K399: -2.30  +3.19  +4.49  -2.95  +2.96  +5.85  -4.17  +2.13  +5.80  -3.95  +1.34  +5.44  -4.23
K570: -3.25  -1.90  +5.19  -2.87  -2.23  +4.50  -3.02  -1.63  +4.73  -3.00  -0.97  +4.04  -2.87
K865: -5.42  +8.27  +4.35  -7.36  +7.62  +0.97  -8.18  +7.04  +1.40  -8.28  +7.31  -0.29  -8.33
K286: -1.10  -4.99  +4.31  -1.17  -5.07  +4.64  -1.36  -4.30  +4.41  -1.52  -3.88  +3.16  -0.97
K958: +5.59  +2.42  -4.24  +5.74  -0.10  -1.44  +5.45  +0.03  +0.46  +4.88  -1.23  +0.75  +4.84
K518: +1.12  +5.54  -2.09  -0.27  +4.46  -4.68  -1.99  +4.07  -6.38  -1.47  +4.59  -7.06  -1.60
start: +4.64  -1.36
K286, 6
key -> tag
-4.23 -> K650
-1.44 -> K572
+5.19 -> K992
-4.24 -> K252
+5.18 -> K950
+4.30 -> K761
-4.25 -> K978
+4.31 -> K937
key K958 3: 
K252

K900: +1.76  +0.37  -0.82  -0.02  +1.18  +1.34  -0.32  +0.51  -1.45  +0.12  -0.27  +2.46
K356: +0.19  +1.84  -3.38  +2.67  -6.98  -2.10  +1.82  +0.62  -7.45  -3.49  -2.17  +0.59
K247: +1.34  -0.02  -0.82  +2.46  +0.37  +0.12  +1.18  -0.27  +1.76  -1.45  +0.50  -0.32
K568: -0.51  +3.25  +0.20  +1.89  -1.99  -1.82  +4.77  -1.61  -5.09  -7.47  +1.20  +2.54
K754: -0.78  +4.86  -1.94  -1.19  -4.33  +1.41  -1.32  +1.40  -5.72  +1.83  +5.04  +3.43
+1.75  +0.36  -0.83  -0.03  +1.17  +1.33  -0.33  +0.52  -1.46  +0.12  -0.27  +2.45
K900
-0.78  +4.86  -1.95  -1.20  -4.31  +1.41  -1.31  +1.41  -5.72  +1.82  +5.05  +3.46
K754
key -> tag
+1.75 -> K736
+1.77 -> K346
-0.32 -> K831
-5.08 -> K669
+0.13 -> K293
+1.76 -> K202
-5.09 -> K757
+0.12 -> K475
key K247 9: 
K202
perm: +0.51  +0.37  -0.32  +1.18  +1.76  +0.12  +1.34  -1.45  -0.02  -0.82  -0.27  +2.46
K900

K233: -1.51  +5.60  +0.82  +4.68
K431: +3.72  -0.34  +1.68  -3.81
K661: +5.60  -1.51  +2.88  +2.50
K895: +3.39  -0.11  +2.03  -1.16
K99: +3.40  -0.86  +2.62  -1.82
K796: +5.66  -0.24  +1.56  +2.36
K617: +5.52  -2.24  -5.87  -4.60
K801: +3.23  -3.01  -6.84  +4.09
K578: -0.34  +3.72  +1.00  -2.64
K375: +3.75  -0.37  -0.49  -3.26
perm: -3.26  -0.49  -0.37  +3.75
K375
start: -0.24  +1.56
K796, 2
start: +5.60  -1.51
K661, 1
start: +3.72  -0.34
K431, 1
+5.66  -0.25  +1.57  +2.36
K796
start: +3.39  -0.11  +2.03
K895, 1
start: +3.72  +1.00  -2.64
K578, 2

K392: -0.40  +0.77  +0.01  +0.03  +0.93  +1.00  +0.00  +1.08  +1.09  -0.07  +0.91  +0.51  +2.38  -0.76  -0.21  -0.13  +0.18  -0.21  -0.46  +0.46  +1.61  +0.56  -1.19
K276: -0.40  +0.77  +0.01  +0.03  +0.54  +1.00  +0.00  +1.08  +1.09  -0.07  +0.91  +0.51  +2.38  -0.76  -0.21  -0.13  +0.18  -0.21  -0.46  +1.51  +1.61  +0.56  -1.19
K419: -0.07  -5.92  -0.47  +2.29  -3.82  -7.42  -0.96  +0.33  -3.93  +0.51  +0.23  -1.01  +4.46  -0.19  +1.09  +1.69  -0.34  +0.07  -0.54  +1.15  -1.94  -0.36  +0.38
K839: -0.04  +1.88  -0.81  +2.81  +0.13  +1.20  -1.53  +0.06  +0.61  +0.93  +0.30  -0.60  -0.17  -0.48  +0.07  +2.03  +0.27  +0.08  -0.46  -0.91  -0.27  -0.02  -0.53
K16: -0.31  +3.57  +0.95  -0.06  +0.12  +0.71  -0.12  -2.43  +1.85  -0.17  -2.11  +0.92  +1.09  +0.51  +1.49  -1.03  -1.30  +1.22  +0.47  -1.52  +0.79  +0.38  -0.36
start: -0.36  +0.38
K419, 22
-0.40  +0.79  +0.03  +0.03  +0.96  +0.97  +0.01  +1.08  +1.07  -0.06  +0.94  +0.52  +2.39  -0.76  -0.20  -0.12  +0.18  -0.20  -0.47  +0.46  +1.59  +0.57  -1.19
K392
key -> tag
-0.31 -> K349
-0.46 -> K452
+0.48 -> K663
-0.07 -> K314
-0.06 -> K724
+0.47 -> K834
key K16 19: 
K834

K193: -3.10  -1.69  +2.51  -1.37  -0.13  +3.02  -0.34  -5.98  +1.65  -0.03  -1.36  +1.58  +5.45  +0.77  -0.77  -2.16  +1.19  -0.68  +1.31  -3.70  +2.00  +1.46  +3.25  -0.40  -1.69  +2.20  +0.05  +3.41  -0.68  -0.46  +0.77  +3.33  -2.98  -2.85  +0.11
K953: +0.97  +0.59  +3.99  +4.84  +0.09  +0.38  +1.58  +0.92  +0.80  -2.24  -1.31  -4.12  -0.65  -1.17  +0.07  -0.20  -1.62  -1.42  -3.84  -0.46  +3.61  +3.17  -0.29  -0.19  -0.63  +0.61  -1.46  -5.10  +1.83  -1.05  +0.49  -0.19  +1.68  -3.99  +1.34
K519: -1.62  -1.42  +1.68  +4.84  -0.65  +3.16  +1.34  -1.31  -0.46  +3.99  -0.29  +1.83  -1.46  +0.92  -5.10  +0.09  -0.19  -1.17  -1.05  +0.59  +0.49  -0.20  -3.84  -0.19  +0.80  +0.38  +0.61  +3.61  +0.07  -2.24  +0.97  -4.12  -3.99  +1.58  -0.63
K916: +2.33  -5.41  +8.10  +8.30  -1.39  -2.04  +0.00  +0.69  -0.67  +0.86  -2.44  -6.72  +1.33  +1.24  -0.92  +1.50  +2.22  +1.54  -4.79  -3.88  -2.53  +1.43  -0.29  +3.79  +1.76  +4.62  +3.34  -6.05  -3.08  -1.12  -2.25  -0.42  -0.20  -0.28  +2.99
perm: +1.83  +3.16  +0.09  +0.59  +0.97  +0.07  -0.19  -1.46  +3.61  +4.84  -3.99  +0.92  -0.65  +1.34  -1.62  +0.49  -1.05  +0.38  +0.61  +3.99  -1.17  -0.20  +1.58  -5.10  -2.24  -4.12  -0.29  +0.80  -3.84  -0.19  -0.46  -0.63  +1.68  -1.31  -1.42
K519
-3.10  -1.69  +2.52  -1.37  -0.14  +3.02  -0.34  -5.97  +1.63  -0.03  -1.37  +1.58  +5.45  +0.76  -0.78  -2.16  +1.19  -0.68  +1.31  -3.71  +2.00  +1.46  +3.25  -0.39  -1.68  +2.21  +0.05  +3.41  -0.69  -0.46  +0.77  +3.32  -2.98  -2.85  +0.12
K193
perm: -1.17  +0.07  -0.20  -1.62  -1.42  -3.84  -0.46  +3.61  +3.17  -0.29  -0.19  -0.63  +0.61  -1.46  -5.10  +1.83  -1.05  +0.49  -0.19  +1.68  -3.99  +1.34  +0.97  +0.59  +3.99  +4.84  +0.09  +0.38  +1.58  +0.92  +0.80  -2.24  -1.31  -4.12  -0.65
K953

K948: +0.64  -0.83  +0.03  +0.18
K422: -3.92  +2.25  -1.23  +1.66
K180: +0.43  -1.18  +0.06  +0.11
K845: +0.64  -0.83  -2.22  -2.82
K585: -3.27  +2.12  -2.18  -1.81
K636: +0.43  -1.18  +0.06  -1.43
K709: -1.83  +6.29  +1.83  +8.38
K698: +0.56  -0.80  +0.18  +0.24
K172: +2.63  +0.05  +2.15  +0.24
K584: +1.28  -0.22  +2.43  +2.79
perm: +6.29  +1.83  +8.38  -1.83
K709
tags:
-1.43 -> K301
+8.38 -> K532
+0.43 -> K756
-2.82 -> K813
key K636 4: 
K301
-3.92  +2.26  -1.23  +1.66
K422

